Below are the code and all the weights of a small trained network. Each question names an input and a class and asks about switching units off, where a switched-off unit gives its printed mean instead of its output.

import numpy as np


def w(rows, s, z=0):
    codes = np.array(rows[::2]) - 128.0
    scale = np.full(codes.shape[1], s)
    scale[-1] = z or s
    return codes * scale


def norm(h):
    return h / np.sqrt((h * h).mean(-1, keepdims=True) + 1e-5)


def f(y):
    return y / 2 * (1 + np.tanh(0.7978845608 * (y + 0.044715 * y**3)))


def log_softmax(a):
    a = a - a.max(-1, keepdims=True)
    return a - np.log(np.exp(a).sum(-1, keepdims=True))


def net(x, mask):
    res = np.array(x, float).reshape(1, 8) / 4 @ E
    u = 0
    for l in range(4):
        y = f(norm(res) @ A[l][:, :-1].T + A[l][:, -1])
        res = res + np.where(mask[u : u + 10], y, B[l][:, -1]) @ B[l][:, :-1]
        u += 10
    return log_softmax(norm(res)[-1] @ U[:, :-1].T + U[:, -1])


A, B = {}, {}
E = w([
[130,129,131,127,125,126,129,125,128],'x0',
[128,128,126,129,129,126,127,126,129],'x1',
[167,126,50,109,101,112,205,201,199],'x2',
[186,62,131,83,90,47,81,205,40],'x3',
[89,75,40,5,116,162,99,52,138],'x4',
[125,128,126,130,125,125,128,128,128],'x5',
[188,245,98,94,95,169,58,156,118],'x6',
[131,128,128,128,129,128,127,126,129],'x7',
],0.0021)
A[0] = w([
[176,107,80,124,109,148,198,160,154,52],'0.n0',
[200,233,127,83,113,116,69,107,145,39],'0.n1',
[127,119,167,159,131,168,64,55,51,59],'0.n2',
[135,149,125,195,105,177,117,49,212,1],'0.n3',
[182,104,74,134,145,199,216,161,91,40],'0.n4',
[137,125,135,117,160,105,99,132,166,135],'0.n5',
[175,32,104,149,121,132,23,195,122,51],'0.n6',
[3,160,144,95,138,73,80,206,180,74],'0.n7',
[186,108,143,134,138,91,84,91,202,127],'0.n8',
[107,148,121,118,156,94,113,137,147,137],'0.n9',
],0.0041,0.0012)
B[0] = w([
[91,134,194,126,183,67,6,106,172,164],'0.n0',
[25,78,63,192,151,184,120,211,78,243],'0.n1',
[125,144,186,114,134,32,32,133,254,253],'0.n2',
[76,181,139,53,161,74,223,145,59,235],'0.n3',
[90,146,205,113,101,86,59,109,194,126],'0.n4',
[116,131,134,132,74,140,132,123,121,131],'0.n5',
[80,194,128,66,158,87,221,117,63,193],'0.n6',
[187,122,106,147,139,122,135,96,114,105],'0.n7',
[108,123,129,120,128,160,137,146,112,127],'0.n8',
[133,133,119,143,111,129,131,113,119,133],'0.n9',
],0.004,0.0013)
A[1] = w([
[203,190,78,143,114,177,99,126,111,18],'1.n0',
[185,204,92,134,64,143,118,111,122,3],'1.n1',
[125,3,136,184,105,147,197,100,136,31],'1.n2',
[225,104,131,89,84,79,129,137,45,75],'1.n3',
[144,199,112,142,145,180,191,53,168,19],'1.n4',
[208,163,186,206,111,133,172,155,104,20],'1.n5',
[135,68,149,141,161,66,171,77,136,44],'1.n6',
[94,130,167,93,117,150,150,159,144,133],'1.n7',
[187,119,47,113,106,110,184,196,225,25],'1.n8',
[156,103,76,41,105,167,120,53,120,39],'1.n9',
],0.0049,0.00062)
B[1] = w([
[58,85,107,145,169,144,104,174,133,137],'1.n0',
[89,96,128,132,162,168,104,147,103,111],'1.n1',
[61,137,69,143,151,169,58,179,78,203],'1.n2',
[49,192,168,104,162,134,235,108,180,212],'1.n3',
[112,117,174,55,116,52,198,167,91,227],'1.n4',
[176,67,24,153,114,121,161,45,173,251],'1.n5',
[111,179,88,122,126,198,66,207,121,248],'1.n6',
[138,155,72,165,160,62,118,130,94,165],'1.n7',
[106,136,227,140,139,117,32,46,107,182],'1.n8',
[208,122,88,254,134,97,184,122,162,217],'1.n9',
],0.0055,0.0017)
A[2] = w([
[122,99,164,144,146,164,103,110,155,91],'2.n0',
[150,160,102,120,97,235,60,194,97,7],'2.n1',
[227,47,53,99,99,154,136,46,131,69],'2.n2',
[139,114,106,161,137,194,162,70,71,109],'2.n3',
[150,114,205,119,119,115,7,54,127,37],'2.n4',
[158,131,160,103,113,152,136,152,156,102],'2.n5',
[218,189,127,92,131,106,115,107,141,46],'2.n6',
[142,130,115,112,116,122,136,147,143,75],'2.n7',
[130,119,253,86,108,88,13,71,171,1],'2.n8',
[168,111,164,24,94,83,168,170,55,63],'2.n9',
],0.0045,0.0008)
B[2] = w([
[148,123,62,122,73,83,158,172,77,118],'2.n0',
[50,5,116,154,191,127,148,174,111,198],'2.n1',
[229,127,138,212,130,119,158,149,121,188],'2.n2',
[167,129,114,102,86,53,96,174,146,137],'2.n3',
[139,159,136,114,143,33,99,141,163,207],'2.n4',
[45,147,47,211,161,69,154,39,86,87],'2.n5',
[81,110,138,178,135,131,151,161,113,120],'2.n6',
[101,138,137,164,161,118,124,85,102,113],'2.n7',
[154,171,100,108,110,73,2,88,165,255],'2.n8',
[74,176,128,117,185,157,224,95,200,172],'2.n9',
],0.0048,0.0017)
A[3] = w([
[69,57,107,132,112,221,82,187,56,58],'3.n0',
[139,106,101,148,181,114,82,155,113,96],'3.n1',
[96,176,188,50,115,170,231,93,96,27],'3.n2',
[112,126,147,84,103,111,97,126,180,76],'3.n3',
[118,123,115,79,170,137,105,100,116,137],'3.n4',
[130,171,119,107,156,146,107,143,97,113],'3.n5',
[143,102,134,123,122,151,96,65,71,115],'3.n6',
[202,95,74,97,92,162,144,83,124,108],'3.n7',
[121,159,141,138,137,131,137,94,135,92],'3.n8',
[254,89,140,212,84,158,162,90,123,1],'3.n9',
],0.0061,0.00066)
B[3] = w([
[13,110,129,143,132,244,75,126,88,237],'3.n0',
[100,176,161,77,95,176,196,62,140,174],'3.n1',
[157,144,144,48,117,53,245,188,73,253],'3.n2',
[200,134,114,150,59,150,108,112,55,145],'3.n3',
[162,145,181,253,104,111,155,190,114,140],'3.n4',
[102,15,114,138,94,56,164,61,186,137],'3.n5',
[113,193,74,123,109,99,143,174,226,108],'3.n6',
[168,109,175,190,159,135,129,142,170,134],'3.n7',
[136,45,60,62,137,135,75,229,148,142],'3.n8',
[229,58,94,194,167,205,173,109,198,212],'3.n9',
],0.0061,0.0045)
U = w([
[124,149,146,41,136,61,250,186,89,174],'0',
[7,105,124,138,132,236,84,134,96,209],'1',
[233,82,102,196,159,177,164,112,197,109],'2',
[154,183,143,109,81,54,2,91,147,3],'3',
],0.0063,0.00054)

Each question gives the input, the list of numbers given to net, and the class t.
The units are the neurons (one row each of A and B). Each row of codes is followed by its name. A weight is (code - 128) times the scale printed after its matrix; where a second scale follows, it is the last column's (A, B and U).
mask holds one flag per neuron, layer by layer. A switched-off neuron (its flag False) gives its mean, the last column of its row in B, instead of its output. The means were averaged over made-up inputs and are rounded, as every weight is.
A unit's drop is (log p(t) with every unit on - log p(t) with that unit switched off) / (log p(t) with every unit on - log p(t) with every unit switched off).
The circuit of an input: a set's keep is (log p(t) with only the set's units on - log p(t) with every unit switched off) / (log p(t) with every unit on - log p(t) with every unit switched off). Starting from the 12 units with the biggest drops (on a tie, the unit counted first), units are removed one at a time, each time the one whose removal leaves the highest keep (on an exact tie, the one counted first), for as long as the keep stays at least 0.8.
units of the circuit, in order: the units of the circuit, biggest drop first
most important unit: the unit with the biggest drop
k most important neurons: the k neurons with the biggest drops, biggest first
top k neurons in layer l: the k neurons of layer l with the biggest drops, biggest first
drop when u is switched off: that unit's drop, to one decimal
input [0,4,1,5,3,-4,6,4], class 1: 3 most important neurons : [0.n1, 1.n4, 0.n3]
input [3,-4,-5,0,-4,5,-3,3], class 3: units of the circuit, in order : [0.n2, 2.n8]
input [6,-5,4,-2,0,3,-4,-1], class 1: units of the circuit, in order : [0.n2, 1.n2]
input [-4,4,2,-5,5,-5,-1,2], class 0: units of the circuit, in order : [1.n4]
input [0,5,-6,5,7,3,-6,4], class 2: top 4 neurons in layer 1 : [1.n9, 1.n4, 1.n8, 1.n0]
input [7,3,-2,-5,-2,-8,5,-4], class 0: 3 most important neurons : [0.n3, 1.n4, 1.n6]
input [-8,-2,4,1,8,-4,-8,-2], class 1: units of the circuit, in order : [1.n2, 3.n0]
input [-5,-3,7,-3,5,-4,0,-3], class 3: 2 most important neurons : [1.n8, 1.n5]
input [-7,6,2,-8,-8,-4,7,-5], class 0: 3 most important neurons : [1.n4, 0.n3, 1.n9]
input [7,-6,-1,2,-6,2,5,3], class 2: top 2 neurons in layer 1 : [1.n5, 1.n6]
input [0,2,4,-1,-3,-8,5,-4], class 1: 2 most important neurons : [0.n1, 0.n2]
input [-7,3,-6,-4,3,4,-4,-2], class 3: 2 most important neurons : [0.n2, 0.n1]
input [-1,2,6,-5,4,-2,4,3], class 3: 2 most important neurons : [1.n8, 0.n6]
input [-7,-2,5,5,3,4,-7,8], class 1: most important unit : 1.n2
input [-5,7,-8,1,7,7,-6,6], class 3: top 2 neurons in layer 2 : [2.n4, 2.n8]
input [-8,7,-8,-6,6,0,5,-4], class 3: 2 most important neurons : [0.n2, 1.n5]
input [-5,8,6,-2,8,-5,-3,2], class 2: 2 most important neurons : [1.n9, 0.n2]
input [-5,3,-7,-4,5,5,3,0], class 3: 2 most important neurons : [0.n2, 1.n5]
input [4,-3,-6,0,6,-6,2,-8], class 2: 3 most important neurons : [1.n9, 0.n0, 2.n2]
input [-7,-1,4,4,-5,1,6,4], class 1: most important unit : 0.n1
input [-3,4,6,-2,7,-8,5,-3], class 2: top 2 neurons in layer 1 : [1.n9, 1.n6]
input [4,6,-6,5,5,-2,0,8], class 3: 4 most important neurons : [0.n2, 1.n5, 0.n3, 1.n4]
input [-2,-4,1,-3,7,-3,-5,2], class 2: 2 most important neurons : [1.n9, 0.n1]
input [7,6,-2,6,7,-1,-7,-7], class 1: top 4 neurons in layer 1 : [1.n2, 1.n6, 1.n5, 1.n4]
input [0,0,-5,-6,1,7,4,-5], class 0: drop when 0.n3 is switched off : 1.4
